In the rows, 500 means zero.

Here are some elements, each with a row of numbers. One shown again gets a slightly different row.
28	[ 471  937  523  230  215  592   41  752  440  394  531]
141	[ 537   67  472  759  785  413  948  237  567  607  461]
170	[ 335  193  667  680  698  143  826  489  157  572  714]
122	[ 660  171  336  698  708  651  835  191  815  576  304]
192	[ 269  389  745  567  572   99  613  636   20  527  792]
83	[ 735  538  252  472  464  888  449  323  986  484  207]
10	[ 349  838  653  290  277  371  146  809  197  422  692]
106	[ 711  327  276  609  611  795  684  222  952  540  223]
169	[ 337  185  668  690  703  137  834  478  167  574  699]
41	[ 570  920  426  242  223  750   63  638  658  401  412]
109	[ 706  302  287  619  633  768  714  203  930  547  247]
47	[ 620  883  372  264  250  810   98  594  735  411  354]
90	[ 730  491  252  512  517  878  524  282  988  506  216]
133	[ 589   95  404  743  767  527  922  213  688  591  379]
36	[ 545  934  457  243  213  694   54  692  573  395  453]
3	[ 325  780  693  331  300  281  206  798  126  430  732]
94	[ 733  445  251  527  531  855  565  263  983  516  202]
204	[ 261  528  741  491  492  132  479  719   18  497  793]
150	[ 471   70  541  753  788  314  956  309  425  596  548]
70	[ 706  678  266  384  393  899  327  398  949  460  227]
7	[ 333  815  671  308  297  335  165  814  159  435  706]
177	[ 307  256  696  645  662  118  761  541   96  561  741]
144	[ 506   57  493  759  789  386  948  266  524  596  494]
144	[ 512   71  493  761  784  371  953  250  514  608  486]
22	[ 427  916  571  246  225  514   60  781  355  407  577]
42	[ 588  922  417  256  233  767   75  643  668  407  395]
195	[ 266  432  737  542  540   94  576  671   11  508  796]
4	[ 314  787  688  315  315  286  194  807  133  431  714]
191	[ 273  384  732  571  576   92  613  650   23  521  777]
79	[ 730  582  256  439  429  904  409  340  975  481  217]
52	[ 640  845  345  296  284  845  144  552  801  421  317]
217	[ 287  646  730  407  403  186  346  776   35  472  785]
77	[ 724  608  268  440  421  898  387  356  971  474  220]
34	[ 517  927  474  238  207  672   42  708  549  399  471]
144	[ 510   59  493  764  795  377  956  273  518  602  482]
19	[ 402  902  604  250  249  480   72  796  304  401  616]
69	[ 711  691  268  389  379  895  282  419  946  461  236]
212	[ 279  580  733  444  434  157  396  759   28  474  786]
195	[ 271  433  741  538  550   97  578  672   23  521  793]
146	[ 484   63  506  768  788  357  953  277  487  604  504]
158	[ 410  104  596  728  751  229  920  377  304  589  619]
208	[ 272  569  743  473  469  134  444  729   20  478  794]
53	[ 646  829  343  294  278  841  151  532  819  425  310]
124	[ 638  149  343  708  726  637  859  186  819  584  317]
73	[ 724  645  270  411  401  905  351  387  957  467  221]
115	[ 689  235  298  663  668  721  776  198  899  557  266]
188	[ 276  362  730  581  588   96  640  616   31  541  766]
158	[ 411  102  598  742  761  220  927  374  298  590  624]
152	[ 454   74  565  753  780  278  940  326  388  611  566]
112	[ 693  264  304  642  655  749  742  198  916  556  249]
171	[ 323  201  677  671  702  135  815  493  150  575  714]
123	[ 646  158  335  706  721  641  861  189  811  577  305]
23	[ 428  915  567  251  218  537   54  773  373  395  581]
134	[ 586   91  413  742  758  509  922  214  689  585  388]
7	[ 336  807  667  313  284  333  176  811  151  419  699]
29	[ 475  926  520  238  216  610   46  747  473  399  526]
58	[ 673  784  313  318  309  869  195  504  853  437  284]
108	[ 699  298  282  617  633  784  697  210  936  541  240]
152	[ 448   74  546  755  772  291  942  310  395  598  568]
190	[ 275  375  727  572  573   93  619  639   41  526  788]
4	[ 329  797  693  322  310  302  198  801  144  431  715]
169	[ 334  183  668  685  714  140  836  479  167  573  688]
110	[ 694  279  282  634  644  774  721  198  920  551  245]
217	[ 275  646  730  401  404  182  345  768   33  471  785]
22	[ 420  922  582  240  223  513   58  775  351  400  604]
184	[ 292  323  725  610  609  102  685  597   60  536  763]
73	[ 711  652  271  414  401  904  330  378  964  465  220]
164	[ 363  151  631  714  744  173  872  432  224  578  666]
131	[ 603  113  388  733  757  543  916  202  718  598  365]
47	[ 617  878  378  271  244  813  112  589  735  414  364]
101	[ 720  379  269  585  578  837  626  235  972  534  219]
223	[ 298  693  716  372  365  223  288  799   63  457  773]
104	[ 720  348  275  593  598  801  673  210  955  538  218]
9	[ 341  827  663  304  275  348  149  811  183  418  688]
100	[ 732  389  255  571  580  829  619  240  973  520  209]
215	[ 275  628  724  426  429  177  374  760   23  461  781]
217	[ 275  640  729  399  396  190  342  769   37  467  782]
86	[ 741  514  258  483  489  885  478  289  994  485  211]
75	[ 718  626  259  421  405  903  362  374  969  461  216]
72	[ 723  653  275  405  392  914  321  394  953  458  227]
185	[ 284  328  722  605  603  106  681  598   60  542  779]
125	[ 650  148  351  711  720  615  871  197  800  578  320]
151	[ 457   69  552  758  773  302  933  317  415  593  555]
226	[ 302  735  700  363  354  248  256  799   76  446  755]
45	[ 612  890  400  258  251  793   92  617  712  406  373]
46	[ 605  889  377  262  245  800   96  611  720  409  351]
131	[ 605  112  382  735  754  549  911  196  719  592  363]
182	[ 286  300  709  616  627   98  708  584   64  553  756]
79	[ 730  587  259  447  436  898  410  349  982  489  202]
95	[ 732  437  259  546  546  851  558  251  986  528  211]
153	[ 435   81  570  757  774  274  937  332  382  587  573]
26	[ 450  926  544  232  228  571   54  761  410  392  550]
54	[ 654  817  340  292  289  853  160  527  829  423  303]
137	[ 560   85  435  755  781  455  929  218  630  588  429]
191	[ 278  379  738  564  575   96  605  634   22  533  786]
164	[ 370  144  633  713  730  175  880  419  212  581  664]
105	[ 716  334  270  601  611  805  680  215  951  547  220]
97	[ 721  416  251  538  555  842  588  250  980  514  207]
218	[ 277  657  743  406  400  204  331  783   43  464  780]
21	[ 431  916  580  250  224  508   61  786  346  397  591]
77	[ 726  611  267  439  425  901  379  357  971  487  215]
143	[ 505   61  484  758  786  397  949  260  550  607  483]

Start here and follow the symbols in turn, left to right. Where do you end up?
Answer with the element's row, about right, then its name.
[ 473  937  534  247  206  593   48  739  444  401  537]
χ σ σ: [ 427  910  584  246  228  506   64  772  352  404  601] 22
[ 708  315  274  601  630  801  696  213  937  535  229]
α χ α: [ 696  234  302  665  663  712  777  196  894  565  254] 115
[ 296  707  722  374  366  226  280  801   72  452  768]
χ η: [ 308  751  701  348  336  270  233  807   92  437  741] 0
[ 274  407  742  551  562  104  597  652   18  520  796]
η α η σ: [ 277  335  728  591  600   94  664  615   43  539  779] 186
[ 706  711  284  365  366  904  281  433  931  452  244]
χ: [ 710  650  269  411  393  897  343  378  960  471  226] 73
[ 555  924  434  248  220  741   55  662  631  398  425]
χ η φ: [ 631  867  371  279  264  818  118  582  767  407  336] 49
[ 299  275  709  638  642  105  737  560   84  551  736]
φ χ χ: [ 271  432  744  542  544   95  569  673   18  514  786] 196
[ 277  449  738  531  531   99  550  679   18  517  785]
α: [ 278  466  746  528  528  109  544  681   15  505  797] 198
[ 450  923  551  248  209  555   51  760  394  407  555]
σ: [ 410  909  589  253  231  470   82  791  303  395  617] 19
[ 272  585  744  455  438  153  412  744   18  474  785]
η α η: [ 267  573  741  453  444  146  418  748   20  477  793] 210
[ 373  128  623  724  740  184  885  400  244  591  655]
α α: [ 371  140  637  713  734  175  869  431  224  581  669] 164
[ 295  735  716  353  349  249  256  789   94  444  752]
α χ χ φ: [ 392  891  620  265  251  444   93  794  256  407  638] 16
19
φ η η: [ 433  915  579  248  225  519   57  780  344  407  585] 22
[ 282  348  738  587  608   99  656  618   46  539  781]
σ η: [ 291  274  712  635  640  105  730  572   79  550  754] 180
204
φ α η: [ 272  564  737  465  450  141  426  742   17  479  788] 209
184
η σ χ: [ 289  313  725  596  621   95  697  580   50  550  771] 183
[ 492   65  512  761  779  335  961  280  479  603  513]
η σ: [ 527   75  451  758  784  435  940  248  579  602  444] 140
[ 268  530  742  483  481  130  474  721   14  499  795]
σ: [ 264  468  745  512  514  110  538  681    7  516  786] 199
[ 318  762  689  340  331  267  230  796  111  440  736]
α φ: [ 337  808  669  304  289  337  171  812  160  415  706] 7
[ 686  233  309  661  680  714  790  194  875  560  273]
χ α σ: [ 669  221  305  666  679  708  794  179  862  559  276] 117
[ 692  755  302  343  334  875  233  462  890  436  263]
α φ: [ 700  707  270  376  367  903  284  414  933  444  237] 68
16
σ: [ 351  847  649  297  281  369  141  800  192  416  681] 10
[ 268  484  742  509  504  114  509  701   15  500  800]
α: [ 265  503  736  495  497  122  507  713   15  498  791] 202
[ 560   81  439  757  784  452  946  237  619  597  427]
χ: [ 510   60  487  756  792  385  958  266  521  594  490] 144
[ 526   57  483  774  787  395  951  259  538  608  481]
σ α α: [ 553   67  443  766  781  458  949  234  601  600  433] 139
[ 720  384  266  562  567  838  609  240  976  513  208]
α α φ: [ 719  330  274  600  609  792  685  209  961  549  226] 106
[ 281  640  738  415  403  176  365  770   38  468  783]
α η η: [ 275  627  737  418  410  179  368  766   33  468  782] 215
[ 294  705  717  381  367  229  281  793   62  460  774]
σ φ χ: [ 317  747  712  341  340  270  233  800   94  439  740] 0
[ 665  801  321  314  307  873  186  502  852  433  292]
σ φ χ φ: [ 702  710  290  378  356  891  281  436  935  446  234] 67
[ 726  391  264  571  573  840  606  247  982  515  216]
σ: [ 736  457  244  523  527  862  540  256  993  509  210] 93
184
χ φ η η: [ 274  408  743  549  555   94  588  659   20  521  790] 193
[ 454   73  557  759  782  294  948  320  382  602  567]
φ σ: [ 456   70  547  747  787  301  952  317  399  601  561] 151
[ 719  357  255  592  597  817  649  227  961  536  236]
φ σ: [ 718  367  261  601  588  819  646  226  957  532  211] 102
[ 613  130  383  729  749  570  900  199  746  591  347]
σ: [ 652  160  334  694  727  643  851  196  819  580  306] 123
217
η: [ 287  646  730  415  415  178  364  768   35  472  789] 216
[ 664  199  322  681  707  669  832  187  848  572  290]
η α φ σ: [ 670  203  322  680  699  683  818  197  854  578  291] 119
[ 323  227  695  666  676  113  777  511  122  551  729]
φ: [ 297  268  713  640  650  106  729  560   84  561  754] 179
[ 403  107  602  737  752  211  912  383  282  594  626]
α φ η: [ 361  144  632  712  736  167  881  423  224  577  668] 164
[ 708  316  281  615  615  790  688  207  941  545  240]
χ φ σ: [ 701  272  299  631  651  743  751  203  923  556  247] 112
[ 728  381  258  569  579  829  624  242  971  534  214]
φ η α χ: [ 695  267  291  635  652  752  734  200  922  554  252] 111
169
σ χ: [ 336  177  668  692  702  137  836  472  159  572  711] 169
[ 318  239  705  664  675  115  775  535  120  555  732]
φ η η: [ 301  258  699  637  659  105  756  553   90  557  748] 178
[ 722  616  260  437  421  897  386  354  970  480  218]
α α α: [ 724  586  249  444  451  908  410  342  990  476  207] 80
[ 560   83  438  750  775  480  927  222  629  604  429]
η η: [ 573   86  415  740  772  488  941  211  661  601  399] 135
[ 724  403  251  558  562  831  600  231  971  516  218]
φ η: [ 725  370  262  582  590  815  630  226  968  536  225] 102
164
χ σ σ: [ 399   96  604  734  750  217  912  375  299  599  613] 158
[ 337  829  660  304  272  352  170  809  164  417  691]
σ σ φ: [ 308  764  698  347  324  274  224  792  104  434  734] 1
100
χ χ χ χ: [ 647  161  350  708  722  637  849  198  809  572  319] 124
[ 720  536  258  489  478  894  469  309  983  487  203]
α σ χ χ: [ 731  461  249  519  520  870  534  274  989  514  209] 92
41
σ α χ: [ 575  908  413  253  232  760   69  635  667  407  399] 42
[ 364  862  646  285  262  391  126  811  213  425  680]
η χ σ: [ 356  854  647  293  274  380  132  801  205  416  672] 11
[ 263  421  749  546  544  111  562  660   30  524  788]
χ α: [ 269  492  758  498  493  113  496  707   10  507  784] 202
[ 736  500  245  496  500  877  492  297  993  496  198]
σ φ χ α: [ 735  431  260  541  544  857  551  272  974  519  209] 94
[ 704  284  283  624  646  759  724  204  924  549  241]
φ: [ 691  235  301  649  673  719  783  198  892  564  254] 115
[ 449   66  539  766  775  317  942  302  418  606  550]
α: [ 456   72  543  761  774  292  952  318  400  601  557] 151
[ 323  214  692  669  697  125  798  507  122  572  724]
η σ σ φ: [ 361  155  642  707  732  153  865  435  204  585  671] 165
[ 671  209  323  683  688  696  803  194  873  559  279]
α φ φ: [ 615  120  369  728  752  570  894  201  756  594  344] 129
[ 583  899  415  258  236  773   77  629  688  403  378]
η χ χ η: [ 654  837  341  308  278  839  142  553  802  418  317] 53
[ 339  811  675  307  296  337  169  804  160  420  697]
σ: [ 314  760  690  335  317  280  227  803  105  435  739] 1
52
φ η σ: [ 631  855  358  286  263  832  125  570  773  412  329] 50
[ 396  902  609  261  239  466   84  798  302  420  630]
α: [ 404  901  595  245  241  473   76  795  304  403  609] 19
50
α φ η σ: [ 618  862  373  277  268  813  124  573  769  414  343] 49
[ 731  452  255  523  525  869  551  274  995  522  207]
φ σ χ: [ 722  398  260  562  563  840  601  246  977  531  210] 98
[ 322  795  670  324  308  306  201  813  133  434  721]
φ φ: [ 374  862  629  276  260  406  116  808  245  408  653] 14
[ 285  378  732  575  578   93  619  634   22  533  783]
α: [ 278  382  742  569  576  103  621  638   28  534  791] 191
[ 621  865  367  280  254  810  111  584  752  411  355]
α χ φ η: [ 676  783  312  326  307  877  202  487  869  434  279] 59
216
φ η φ η: [ 296  714  712  372  354  229  278  793   64  456  753] 224
[ 690  227  301  657  667  729  772  196  892  556  259]
χ α χ χ: [ 585   93  407  752  782  504  933  215  678  595  395] 134
[ 670  789  319  315  314  868  202  500  845  426  281]
σ χ η: [ 666  790  315  309  300  873  176  509  855  425  300] 57
171
χ: [ 306  258  694  648  660  115  769  538  105  551  739] 177
186
α: [ 284  352  733  594  597   94  651  614   32  536  780] 187
212
σ σ: [ 272  488  748  508  510  113  519  683    1  502  796] 200
[ 431   80  565  754  773  264  934  348  356  597  578]
φ χ α: [ 355  160  656  708  721  158  863  453  196  575  673] 166
[ 269  431  749  536  543  114  561  674   19  511  799]
σ σ χ φ: [ 265  427  744  549  539  104  572  662   13  521  792] 195
[ 594  105  400  725  766  537  914  208  705  593  370]
φ φ α: [ 526   58  478  756  789  390  957  247  537  603  477] 143
[ 649  827  340  298  281  860  156  529  818  426  309]
α η σ α: [ 623  869  358  272  267  821  113  586  763  418  338] 49
[ 282  681  723  398  387  202  315  781   49  457  764]
χ η χ α: [ 321  786  681  324  312  314  196  808  133  441  710] 4
[ 382  112  611  725  750  202  898  389  270  580  638]
α: [ 390  122  621  722  747  201  896  403  268  582  647] 161
[ 588  104  387  737  761  548  919  207  703  592  374]
φ φ: [ 520   66  471  756  774  410  954  239  551  601  473] 142
[ 675  779  314  325  309  876  201  488  875  435  279]
φ η χ η: [ 695  700  285  380  372  901  294  422  929  457  243] 68
209
χ σ: [ 271  559  744  456  448  150  431  735   14  476  790] 209
112
φ χ: [ 655  162  335  693  723  642  846  188  809  575  307] 123
[ 523   68  471  765  787  403  943  244  545  604  470]
φ η η σ: [ 545   68  449  761  780  442  947  231  594  597  435] 139
[ 427  909  578  246  230  503   65  789  338  401  599]
χ: [ 474  928  538  232  215  585   49  758  433  396  542] 27
[ 608  882  380  260  242  795  103  606  726  419  358]
φ: [ 640  853  361  281  274  836  133  568  785  421  326] 51
[ 425   88  574  745  761  251  929  355  345  589  596]
χ: [ 379  117  623  724  747  199  892  402  265  586  649] 161
86
χ: [ 729  448  253  525  526  866  548  274  975  506  201] 92
109
φ: [ 702  251  304  654  669  733  764  201  888  556  249] 114
[ 432   90  568  754  774  259  927  345  361  590  576]
α σ χ η: [ 432   79  570  747  769  266  928  335  363  595  586] 154
47
α φ: [ 655  834  347  293  286  844  150  542  809  422  313] 53
[ 666  194  323  685  699  676  818  195  847  561  287]
α η φ α: [ 626  150  362  719  741  611  871  187  781  592  323] 126
[ 396  110  618  732  753  206  900  395  267  588  640]
η: [ 406  101  606  733  750  212  910  391  285  603  627] 159
[ 582   87  416  750  771  511  940  219  655  591  400]
χ η α φ: [ 489   60  509  761  784  349  958  275  498  592  504] 146
[ 352  165  664  693  703  149  844  469  173  582  692]
σ η: [ 384  120  622  727  750  193  900  406  257  587  645] 161
[ 271  452  744  525  535   94  558  682   25  519  802]
χ χ σ: [ 266  503  749  495  490  132  497  713   19  505  792] 203
[ 433   93  575  754  768  244  917  346  349  597  596]
η η χ φ: [ 363  139  638  711  729  170  883  434  215  597  667] 164
[ 375  136  639  720  738  177  885  416  239  582  663]
φ η: [ 357  166  656  685  719  153  844  460  188  584  691] 167
[ 603  111  370  734  754  570  892  193  751  592  351]
η α: [ 609  124  374  724  751  574  901  198  738  586  364] 129
[ 285  314  727  612  617   99  689  604   58  538  768]
χ α σ: [ 284  330  722  603  605  100  678  605   51  543  769] 185
[ 733  432  260  542  547  858  573  249  994  512  208]
η η α: [ 725  433  251  537  546  872  565  267  979  522  205] 94
144
χ χ: [ 416   90  582  740  769  244  920  352  324  592  597] 156
125
σ φ: [ 649  160  356  702  724  635  856  192  813  579  322] 124
[ 711  322  271  611  616  782  696  208  955  542  237]
φ: [ 702  267  289  639  643  752  750  200  914  555  255] 112
[ 509   61  479  762  787  377  958  266  522  599  487]
χ χ: [ 410   86  587  746  767  249  925  357  334  597  605] 156
[ 354  839  651  295  286  350  149  814  173  423  697]
η χ: [ 376  870  626  266  262  414  104  801  242  410  654] 14
[ 731  467  252  519  515  867  519  281  994  507  201]
α φ χ: [ 719  351  265  581  596  811  650  235  963  538  216] 103
[ 735  537  251  479  478  884  467  305  987  491  205]
α σ φ η: [ 730  548  250  473  474  883  461  313  983  482  216] 84
[ 676  783  309  334  320  870  204  497  867  439  258]
η σ: [ 641  843  350  297  272  840  133  555  801  426  313] 52
119
σ η σ: [ 719  326  274  599  617  794  684  219  941  543  230] 106
58
χ: [ 705  737  295  356  336  893  255  444  911  448  253] 64
[ 333  824  668  298  292  338  156  806  172  428  705]
η χ: [ 368  857  637  277  252  400  111  810  227  415  655] 13
[ 389  884  607  272  242  449   79  804  273  408  634]
σ: [ 358  847  651  290  263  383  123  797  203  419  676] 11

The elements form a loop of 228.
